Below are the code and all the weights of a small trained network. Each question names an input and a class and asks about switching units off, where a switched-off unit gives its printed mean instead of its output.

import numpy as np


def w(rows, s, z=0):
    codes = np.array(rows[::2]) - 128.0
    scale = np.full(codes.shape[1], s)
    scale[-1] = z or s
    return codes * scale


def norm(h):
    return h / np.sqrt((h * h).mean(-1, keepdims=True) + 1e-5)


def f(y):
    return np.maximum(y, 0)


def log_softmax(a):
    a = a - a.max(-1, keepdims=True)
    return a - np.log(np.exp(a).sum(-1, keepdims=True))


def net(x, mask):
    res = np.array(x, float).reshape(1, 8) / 4 @ E
    u = 0
    for l in range(4):
        y = f(norm(res) @ A[l][:, :-1].T + A[l][:, -1])
        res = res + np.where(mask[u : u + 10], y, B[l][:, -1]) @ B[l][:, :-1]
        u += 10
    return log_softmax(norm(res)[-1] @ U[:, :-1].T + U[:, -1])


A, B = {}, {}
E = w([
[156,57,219,139,170,33,106,161],'x0',
[128,132,134,115,128,132,141,129],'x1',
[56,55,165,236,184,155,255,64],'x2',
[132,123,122,138,97,110,117,104],'x3',
[131,128,127,104,138,140,158,146],'x4',
[189,162,91,86,220,104,106,3],'x5',
[121,55,159,90,117,209,63,102],'x6',
[14,113,97,83,140,80,113,133],'x7',
],0.0088)
A[0] = w([
[181,110,130,172,76,173,152,151,124],'L0N0',
[128,181,141,102,90,130,109,195,110],'L0N1',
[134,173,94,180,135,51,171,193,63],'L0N2',
[8,112,87,83,136,73,126,140,73],'L0N3',
[104,51,140,110,125,222,75,123,28],'L0N4',
[115,226,97,175,162,105,160,142,48],'L0N5',
[219,150,136,175,139,157,150,148,83],'L0N6',
[104,205,106,136,115,169,136,113,2],'L0N7',
[77,140,128,180,88,160,154,112,61],'L0N8',
[90,169,128,174,93,124,147,188,136],'L0N9',
],0.015,0.0049)
B[0] = w([
[85,179,172,162,97,160,103,148,209],'L0N0',
[146,111,79,136,122,88,89,181,227],'L0N1',
[191,45,177,77,56,137,126,49,239],'L0N2',
[168,246,235,195,93,201,88,129,254],'L0N3',
[137,56,136,65,41,116,135,21,226],'L0N4',
[143,80,143,64,76,142,152,23,220],'L0N5',
[132,224,192,176,87,130,87,114,201],'L0N6',
[134,161,43,118,123,217,139,152,182],'L0N7',
[148,123,80,155,143,133,187,178,219],'L0N8',
[28,102,120,119,78,68,128,146,242],'L0N9',
],0.014,0.0074)
A[1] = w([
[110,133,43,166,77,180,136,160,39],'L1N0',
[58,118,145,186,159,140,191,80,57],'L1N1',
[162,151,90,104,184,138,158,97,69],'L1N2',
[120,119,136,176,159,114,218,125,85],'L1N3',
[152,107,221,156,143,67,96,158,85],'L1N4',
[144,46,156,173,146,91,119,164,138],'L1N5',
[148,58,123,116,144,189,90,140,47],'L1N6',
[73,65,161,131,122,164,115,218,4],'L1N7',
[152,148,75,111,140,96,106,189,100],'L1N8',
[158,170,112,116,249,129,100,33,27],'L1N9',
],0.017,0.0026)
B[1] = w([
[63,154,89,68,207,215,180,127,247],'L1N0',
[243,92,82,173,148,143,48,165,246],'L1N1',
[46,103,96,123,116,109,151,147,164],'L1N2',
[210,45,120,164,158,92,86,103,186],'L1N3',
[81,165,71,47,198,232,184,93,254],'L1N4',
[118,149,132,114,184,149,238,171,181],'L1N5',
[126,144,118,84,132,101,125,43,163],'L1N6',
[78,159,112,207,106,3,137,90,201],'L1N7',
[201,77,98,167,175,115,103,142,165],'L1N8',
[26,159,132,201,44,3,160,158,215],'L1N9',
],0.015,0.0073)
A[2] = w([
[98,11,168,125,109,127,73,33,66],'L2N0',
[248,125,101,84,79,125,135,173,84],'L2N1',
[202,207,218,184,122,188,96,147,46],'L2N2',
[184,47,159,212,147,162,135,141,66],'L2N3',
[214,77,106,147,131,87,45,196,66],'L2N4',
[208,98,50,139,170,86,82,137,85],'L2N5',
[197,58,142,66,37,115,196,91,5],'L2N6',
[210,97,136,80,67,125,159,183,83],'L2N7',
[201,155,79,70,107,97,30,234,46],'L2N8',
[109,118,167,71,252,93,157,138,101],'L2N9',
],0.011,0.0024)
B[2] = w([
[177,113,168,89,67,122,203,87,238],'L2N0',
[138,107,136,107,152,121,112,89,175],'L2N1',
[132,228,171,185,187,127,108,149,207],'L2N2',
[249,108,109,150,116,100,81,155,198],'L2N3',
[220,105,64,116,190,132,169,181,160],'L2N4',
[217,158,130,70,177,111,156,172,175],'L2N5',
[57,47,186,81,175,144,93,59,254],'L2N6',
[153,93,139,113,151,87,111,84,170],'L2N7',
[247,60,81,199,143,101,119,136,178],'L2N8',
[76,161,56,94,124,253,134,158,158],'L2N9',
],0.013,0.0073)
A[3] = w([
[138,157,125,194,168,212,54,111,179],'L3N0',
[53,40,160,186,94,143,114,213,132],'L3N1',
[139,52,171,97,108,127,65,71,4],'L3N2',
[167,195,114,22,79,92,51,187,136],'L3N3',
[61,114,157,181,85,4,219,215,69],'L3N4',
[164,97,98,173,129,122,124,181,159],'L3N5',
[94,208,230,214,72,157,95,185,83],'L3N6',
[137,81,170,126,43,141,168,232,50],'L3N7',
[133,87,130,101,110,153,110,154,3],'L3N8',
[112,125,218,53,248,102,218,193,129],'L3N9',
],0.013,0.0019)
B[3] = w([
[118,125,171,77,176,131,168,173,238],'L3N0',
[142,156,86,109,110,35,104,72,174],'L3N1',
[121,140,150,41,131,122,183,122,254],'L3N2',
[166,64,188,204,151,131,161,137,190],'L3N3',
[49,102,47,103,95,47,69,183,212],'L3N4',
[121,140,125,99,207,68,133,149,190],'L3N5',
[144,166,191,118,144,68,153,203,253],'L3N6',
[142,147,127,154,139,76,59,80,155],'L3N7',
[116,140,161,143,129,116,109,132,149],'L3N8',
[104,140,34,104,81,248,136,124,175],'L3N9',
],0.018,0.0076)
U = w([
[163,77,188,80,47,134,128,34,109],'0',
[95,133,86,166,68,30,99,134,119],'1',
[250,68,97,168,182,132,106,142,115],'2',
[139,153,134,85,126,114,170,131,253],'3',
[154,207,227,171,108,154,113,162,88],'4',
[95,140,69,127,138,240,132,115,85],'5',
],0.011,0.0061)

Each question gives the input, the list of numbers given to net, and the class t.
The units are the neurons (one row each of A and B). Each row of codes is followed by its name. A weight is (code - 128) times the scale printed after its matrix; where a second scale follows, it is the last column's (A, B and U).
mask holds one flag per neuron, layer by layer. A switched-off neuron (its flag False) gives its mean, the last column of its row in B, instead of its output. The means were averaged over made-up inputs and are rounded, as every weight is.
A unit's drop is (log p(t) with every unit on - log p(t) with that unit switched off) / (log p(t) with every unit on - log p(t) with every unit switched off).
The circuit of an input: a set's keep is (log p(t) with only the set's units on - log p(t) with every unit switched off) / (log p(t) with every unit on - log p(t) with every unit switched off). Starting from the 12 units with the biggest drops (on a tie, the unit counted first), units are removed one at a time, each time the one whose removal leaves the highest keep (on an exact tie, the one counted first), for as long as the keep stays at least 0.8.
circuit, biggest first: the units of the circuit, biggest drop first
most important unit: the unit with the biggest drop
top k neurons: the k neurons with the biggest drops, biggest first
k most important neurons of layer l: the k neurons of layer l with the biggest drops, biggest first
input [-1,5,-3,4,7,-4,5,-8], class 4: most important unit -> L0N0
input [-5,4,-2,3,1,4,-1,3], class 5: circuit, biggest first -> L0N7, L1N0
input [-8,5,-2,8,-7,7,-4,2], class 5: top 2 neurons -> L0N7, L1N0
input [6,5,7,7,0,-7,5,1], class 1: 2 most important neurons of layer 1 -> L1N7, L1N5
input [6,-2,-1,-4,-2,4,1,5], class 5: circuit, biggest first -> L1N4, L3N9
input [-5,3,0,-3,1,2,-8,4], class 0: top 2 neurons -> L0N5, L0N2
input [7,0,1,0,0,8,-6,-4], class 1: 2 most important neurons of layer 0 -> L0N4, L0N9
input [7,5,-4,-4,-2,-1,5,-7], class 4: top 3 neurons -> L0N6, L0N0, L1N0
input [3,8,1,-3,-1,8,7,-2], class 1: top 2 neurons -> L1N9, L0N2
input [-1,2,-5,1,-8,1,3,6], class 4: top 2 neurons -> L0N3, L1N1
input [8,4,8,-2,6,-2,3,-3], class 2: 3 most important neurons of layer 1 -> L1N1, L1N3, L1N0
input [-7,2,-2,5,-3,-3,-4,-7], class 4: top 2 neurons -> L0N6, L0N0
input [-2,-1,-4,8,-3,-1,5,6], class 4: top 4 neurons -> L0N3, L0N2, L0N5, L2N2
input [7,4,7,-5,-6,3,4,1], class 2: circuit, biggest first -> L1N1
input [-8,-5,0,0,-5,-4,-5,0], class 5: top 2 neurons -> L1N0, L0N7
input [-6,-3,7,2,1,4,-2,-8], class 4: circuit, biggest first -> L0N6, L2N2
input [-7,-8,8,-8,-5,4,-5,2], class 2: top 3 neurons -> L1N1, L1N3, L0N4
input [1,-3,-6,-7,2,-4,5,4], class 2: 3 most important neurons of layer 2 -> L2N8, L2N4, L2N6
input [-8,-6,-1,5,-1,4,1,-4], class 5: 2 most important neurons of layer 0 -> L0N7, L0N3
input [2,-4,-2,-6,-8,-1,-4,7], class 4: circuit, biggest first -> L0N3
